Here is a tiny trained network, its code and every weight. The questions are about switching its units off for an input and a class, where a switched-off unit gives its printed mean instead of its output.

import numpy as np


def w(rows, s, z=0):
    codes = np.array(rows[::2]) - 128.0
    scale = np.full(codes.shape[1], s)
    scale[-1] = z or s
    return codes * scale


def norm(h):
    return h / np.sqrt((h * h).mean(-1, keepdims=True) + 1e-5)


def f(y):
    return y / 2 * (1 + np.tanh(0.7978845608 * (y + 0.044715 * y**3)))


def log_softmax(a):
    a = a - a.max(-1, keepdims=True)
    return a - np.log(np.exp(a).sum(-1, keepdims=True))


def net(x, mask):
    res = np.array(x, float).reshape(1, 2) / 4 @ E
    u = 0
    for l in range(4):
        y = f(norm(res) @ A[l][:, :-1].T + A[l][:, -1])
        res = res + np.where(mask[u : u + 5], y, B[l][:, -1]) @ B[l][:, :-1]
        u += 5
    return log_softmax(norm(res)[-1] @ U[:, :-1].T + U[:, -1])


A, B = {}, {}
E = w([
[184,94,13,167,1,169,141],'x0',
[247,2,168,45,121,138,188],'x1',
],0.008)
A[0] = w([
[74,138,199,114,174,176,98,218],'L0N1',
[182,241,5,3,55,123,237,45],'L0N2',
[164,119,60,105,219,29,111,208],'L0N3',
[212,138,64,114,88,165,92,139],'L0N4',
[223,129,221,82,61,79,144,6],'L0N5',
],0.0053,0.0016)
B[0] = w([
[107,146,89,145,117,168,129,253],'L0N1',
[64,116,108,141,103,134,56,215],'L0N2',
[130,148,2,161,160,25,83,176],'L0N3',
[86,131,78,115,179,93,39,230],'L0N4',
[138,152,85,136,102,202,192,212],'L0N5',
],0.0094,0.0027)
A[1] = w([
[103,105,107,88,183,204,138,47],'L1N1',
[108,77,255,106,180,107,107,244],'L1N2',
[130,64,158,102,126,140,117,11],'L1N3',
[151,143,164,138,187,90,149,46],'L1N4',
[69,155,105,115,143,153,102,99],'L1N5',
],0.0098,0.0012)
B[1] = w([
[124,17,104,154,180,4,85,180],'L1N1',
[109,128,140,80,61,164,39,241],'L1N2',
[112,193,179,97,151,209,145,158],'L1N3',
[139,99,153,144,55,142,79,192],'L1N4',
[156,83,130,116,167,123,203,254],'L1N5',
],0.012,0.0042)
A[2] = w([
[193,112,133,1,140,95,126,2],'L2N1',
[132,33,185,20,126,181,175,41],'L2N2',
[160,167,141,48,110,203,121,36],'L2N3',
[152,98,117,65,123,183,153,37],'L2N4',
[164,6,70,141,174,119,182,135],'L2N5',
],0.0086,0.0016)
B[2] = w([
[31,251,61,136,221,155,229,186],'L2N1',
[67,204,89,199,126,116,201,217],'L2N2',
[137,96,152,195,181,88,124,146],'L2N3',
[108,254,72,221,147,206,99,165],'L2N4',
[144,55,247,116,168,54,140,255],'L2N5',
],0.0081,0.0072)
A[3] = w([
[109,128,222,104,135,166,115,50],'L3N1',
[81,193,142,184,112,141,139,1],'L3N2',
[173,175,170,105,63,155,109,53],'L3N3',
[135,138,140,138,151,172,9,160],'L3N4',
[180,92,84,121,176,210,139,224],'L3N5',
],0.011,0.0019)
B[3] = w([
[165,87,125,122,35,55,74,201],'L3N1',
[122,143,156,96,237,111,218,252],'L3N2',
[134,111,187,190,220,57,161,118],'L3N3',
[111,78,5,180,97,190,125,254],'L3N4',
[75,147,114,108,125,111,114,155],'L3N5',
],0.013,0.0043)
U = w([
[61,185,98,121,221,128,246,191],'0',
[60,80,67,132,84,128,62,206],'1',
[155,23,182,106,167,44,165,139],'2',
[133,223,198,110,78,117,113,37],'3',
[185,173,165,116,108,144,164,67],'4',
[197,181,171,113,50,133,137,1],'5',
[159,157,165,115,162,161,105,51],'6',
[161,165,197,86,101,160,161,38],'7',
],0.014,0.0053)

Each question gives the input, the list of numbers given to net, and the class t.
The units are the neurons (one row each of A and B). Each row of codes is followed by its name. A weight is (code - 128) times the scale printed after its matrix; where a second scale follows, it is the last column's (A, B and U).
mask holds one flag per neuron, layer by layer. A switched-off neuron (its flag False) gives its mean, the last column of its row in B, instead of its output. The means were averaged over made-up inputs and are rounded, as every weight is.
A unit's drop is (log p(t) with every unit on - log p(t) with that unit switched off) / (log p(t) with every unit on - log p(t) with every unit switched off).
The circuit of an input: a set's keep is (log p(t) with only the set's units on - log p(t) with every unit switched off) / (log p(t) with every unit on - log p(t) with every unit switched off). Starting from the 12 units with the biggest drops (on a tie, the unit counted first), units are removed one at a time, each time the one whose removal leaves the highest keep (on an exact tie, the one counted first), for as long as the keep stays at least 0.8.
circuit, biggest first: the units of the circuit, biggest drop first
k most important neurons: the k neurons with the biggest drops, biggest first
k most important neurons of layer l: the k neurons of layer l with the biggest drops, biggest first
drop of u: that unit's drop, to one decimal
input [-6,7], class 0: circuit, biggest first : (L2N1)
input [0,-3], class 2: 2 most important neurons : (L1N2; L1N5)
input [3,0], class 2: 3 most important neurons : (L1N2; L0N4; L1N5)
input [-1,-3], class 2: 2 most important neurons : (L1N5; L1N2)
input [1,-2], class 2: 2 most important neurons : (L1N5; L1N2)
input [-4,-2], class 1: 4 most important neurons : (L2N2; L0N5; L2N1; L2N5)
input [3,2], class 2: 3 most important neurons : (L1N2; L0N4; L2N5)
input [-8,-7], class 1: 2 most important neurons of layer 2 : (L2N2; L2N1)
input [-4,4], class 0: 2 most important neurons : (L0N5; L0N4)
input [2,0], class 2: 3 most important neurons : (L1N2; L1N5; L2N5)
input [-8,7], class 1: 4 most important neurons : (L1N2; L1N5; L1N4; L3N1)
input [-6,5], class 1: 3 most important neurons : (L1N2; L1N5; L1N4)
input [-8,6], class 1: 3 most important neurons : (L1N2; L1N4; L1N5)
input [-7,3], class 1: circuit, biggest first : (L1N2)
input [-6,3], class 1: drop of L1N2 : 0.2
input [1,5], class 0: drop of L1N3 : 0.1
input [-2,-1], class 2: drop of L0N1 : 0.9
input [1,-1], class 2: drop of L1N2 : 0.6
